Look-ups in named tables: a row name and a column name give one cell, copied from the table.

Table Rofo
       Far  Denazaf  Gad
Pulib  822      659  384
Gokop  740      557  339
Lifa   719      566  515
Gak    617      499  500
Mepap  534      370  531
Tep    512      427  589
Liv    660      311  584
Leb    532      334  540
Tul    576      112  589
Gub    490       22  628

Gad of Gokop: 339
Far of Lifa: 719
Far of Gak: 617
Gad of Lifa: 515
Denazaf of Gak: 499
Gad of Tul: 589
Far of Pulib: 822
Denazaf of Lifa: 566
Gad of Gub: 628
Far of Mepap: 534
Denazaf of Gokop: 557
Denazaf of Tep: 427
Gad of Liv: 584
Far of Tul: 576
Gad of Gak: 500
Gad of Leb: 540

Table Dolag
,Zisuz,Batuz,Saf,Godadiz,Dav,Vilifem,Kot,Mal,Mefuf,Ruke
Dod,50,105,79,88,104,123,73,100,79,69
Pud,184,139,85,94,126,142,58,168,82,82
Kas,102,175,109,214,62,63,124,58,96,97
Nazog,202,15,62,53,189,121,53,229,35,15

Batuz of Pud = 139
Vilifem of Pud = 142
Godadiz of Kas = 214
Saf of Pud = 85
Mal of Dod = 100
Zisuz of Kas = 102
Batuz of Nazog = 15
Ruke of Nazog = 15
Saf of Dod = 79
Zisuz of Dod = 50
Dav of Kas = 62
Kot of Pud = 58
Vilifem of Kas = 63
Batuz of Dod = 105
Vilifem of Dod = 123
Dav of Pud = 126
Mal of Pud = 168

Kerek:
,Gud,Bal,Geda,Ropap,Zenaku,Suseg,Zup,Gubogak,Sidufin,Lak
Gepu,32,42,38,222,222,21,33,224,80,235
Bub,28,228,34,232,217,118,29,226,216,232
Labab,30,41,238,29,215,233,231,37,19,193
Kegozof,15,240,221,35,238,225,223,29,197,27

Gud of Kegozof = 15
Sidufin of Gepu = 80
Geda of Gepu = 38
Gud of Labab = 30
Suseg of Labab = 233
Bal of Labab = 41
Bal of Kegozof = 240
Suseg of Kegozof = 225
Sidufin of Bub = 216
Gubogak of Gepu = 224
Suseg of Gepu = 21
Ropap of Labab = 29
Gud of Bub = 28
Gud of Gepu = 32
Bal of Gepu = 42
Gubogak of Bub = 226
Zup of Kegozof = 223
Zenaku of Bub = 217
Geda of Bub = 34
Row with the largest Bal: Kegozof

Table Kud
cols = Dufamuv, Vuba, Fezuliz, Kegi, Buse, Kezile, Niladu, Girazo
Fet: [186, 92, 117, 171, 210, 44, 198, 35]
Sovemog: [24, 222, 106, 114, 39, 231, 120, 180]
Gaf: [119, 104, 65, 109, 101, 95, 111, 95]
Dud: [100, 102, 77, 161, 129, 162, 44, 141]

Fet, Niladu -> 198
Dud, Kezile -> 162
Sovemog, Girazo -> 180
Fet, Kegi -> 171
Sovemog, Kegi -> 114
Dud, Kegi -> 161
Gaf, Buse -> 101
Sovemog, Niladu -> 120
Sovemog, Fezuliz -> 106
Dud, Buse -> 129
Dud, Niladu -> 44
Dud, Fezuliz -> 77
Gaf, Fezuliz -> 65
Gaf, Dufamuv -> 119
Sovemog, Buse -> 39

Biz:
|  | Bipata | Fimib | Monize | Zuf | Sog | Fer | Bakifev | Milel |
|---|---|---|---|---|---|---|---|---|
| Par | -0.5 | 0.4 | 0.5 | 7.5 | 0.3 | -0.7 | 4.1 | -0.6 |
| Vok | 0.9 | 0.7 | 0.9 | 4.2 | 0.4 | 2.7 | -2.2 | 9.7 |
| Dazupo | 0.8 | 0.5 | 0.5 | 5.5 | 0.2 | -0.6 | 4.3 | -0.9 |
| Buz | 0.3 | 0.6 | 0.5 | -1.4 | 0.9 | 0.1 | -0.1 | -1.5 |
| Ketoru | 1.4 | 0.4 | 0.8 | 2.9 | 0.6 | 0.9 | -0.7 | 0.7 |
| Refovun | -0.3 | 0.5 | 0.6 | 8.5 | 0.4 | 0.6 | 2.5 | 1.7 |
| Zakore | 1.5 | 0.5 | 0.6 | -6.4 | 0.5 | -0.2 | 2.3 | -3.8 |
| Tolodis | -0.2 | 0.5 | 0.5 | 7.1 | 0.6 | 0.4 | 2.3 | -3.0 |
| Pugavo | 1.1 | 0.6 | 0.7 | -0.6 | 0.5 | 1.0 | 0.1 | 0.6 |

What is the Monize of Ketoru in Biz? 0.8
What is the Sog of Par in Biz? 0.3
What is the Sog of Pugavo in Biz? 0.5
What is the Bakifev of Refovun in Biz? 2.5
What is the Milel of Refovun in Biz? 1.7
What is the Milel of Ketoru in Biz? 0.7
What is the Fer of Dazupo in Biz? -0.6
What is the Zuf of Pugavo in Biz? -0.6
What is the Milel of Dazupo in Biz? -0.9
What is the Milel of Tolodis in Biz? -3.0
What is the Monize of Zakore in Biz? 0.6
What is the Bakifev of Buz in Biz? -0.1
What is the Bipata of Vok in Biz? 0.9
Which row has the largest Bipata? Zakore

Futilep:
,Surud,Pedabiv,Paf,Nir,Mutevu,Nabemi,Tob,Tuditu,Loseti
Satut,113,197,81,165,168,112,123,155,141
Lipob,108,100,117,98,81,189,37,111,159
Soz,136,116,111,28,122,129,27,67,237
Fodip,128,120,154,79,118,121,114,70,208
Fada,243,222,146,71,114,52,203,90,94
Budigi,65,129,185,216,61,157,164,206,54
Mopa,113,67,155,75,218,150,131,99,120
Kul,166,64,191,69,210,213,178,82,117
Lofigat,206,156,179,112,155,179,148,81,78
Kazima,137,194,76,176,164,58,120,131,141
Liki,147,78,81,60,204,89,183,45,207
Vov,97,43,127,91,217,176,194,89,108

Pedabiv of Liki: 78
Surud of Liki: 147
Loseti of Mopa: 120
Tob of Vov: 194
Loseti of Lipob: 159
Paf of Soz: 111
Tuditu of Kazima: 131
Tuditu of Budigi: 206
Loseti of Soz: 237
Which row has the largest Tob? Fada

Lumegi
cols = Pasibe, Gat, Vuk, Bub, Pegove, Piv
Balu: [125, 154, 90, 122, 151, 123]
Buni: [119, 175, 159, 132, 87, 97]
Zete: [154, 102, 211, 111, 155, 221]
Bigasi: [177, 182, 82, 107, 155, 120]
Losabe: [110, 155, 123, 144, 137, 112]
Gemagu: [164, 191, 135, 106, 101, 101]
Goga: [164, 180, 158, 110, 87, 109]
Gidaket: [160, 191, 111, 85, 160, 175]
Tusiv: [129, 55, 152, 185, 133, 131]
Nasuzu: [75, 138, 182, 200, 48, 108]
Gepefu: [126, 149, 154, 185, 105, 86]

Gat of Nasuzu is 138
Gat of Bigasi is 182
Vuk of Buni is 159
Piv of Losabe is 112
Gat of Goga is 180
Gat of Balu is 154
Bub of Gidaket is 85
Vuk of Gidaket is 111
Bub of Gepefu is 185
Pegove of Buni is 87
Vuk of Losabe is 123
Pegove of Nasuzu is 48
Vuk of Gepefu is 154
Pasibe of Buni is 119

Table Peva
	Koris	Vina
Tuda	89	146
Lig	158	223
Kupaz	60	173
Fano	66	177
Seza	189	198
Kad	213	138

What is the Vina of Fano in Peva?
177
What is the Koris of Kupaz in Peva?
60
What is the Vina of Tuda in Peva?
146
What is the Vina of Kupaz in Peva?
173
What is the Vina of Seza in Peva?
198
What is the Koris of Tuda in Peva?
89
What is the Vina of Lig in Peva?
223
What is the Koris of Lig in Peva?
158
What is the Vina of Kad in Peva?
138
What is the Koris of Kad in Peva?
213
What is the Koris of Seza in Peva?
189
What is the Koris of Fano in Peva?
66

Fut.tsv
	Vok	Kore	Dosane	Lef	Les	Bofe	Rara
Lumogiv	0.327	0.874	0.383	0.401	0.508	0.698	0.587
Pof	0.889	0.394	0.628	0.666	0.490	0.503	0.198
Vovozo	0.775	0.452	0.287	0.580	0.556	0.544	0.472

What is the Rara of Pof in Fut?
0.198
What is the Les of Vovozo in Fut?
0.556
What is the Kore of Pof in Fut?
0.394
What is the Dosane of Pof in Fut?
0.628
What is the Vok of Lumogiv in Fut?
0.327
What is the Kore of Vovozo in Fut?
0.452
What is the Vok of Pof in Fut?
0.889
What is the Rara of Lumogiv in Fut?
0.587
What is the Bofe of Pof in Fut?
0.503
What is the Vok of Vovozo in Fut?
0.775
What is the Lef of Lumogiv in Fut?
0.401
What is the Dosane of Lumogiv in Fut?
0.383
What is the Les of Pof in Fut?
0.490

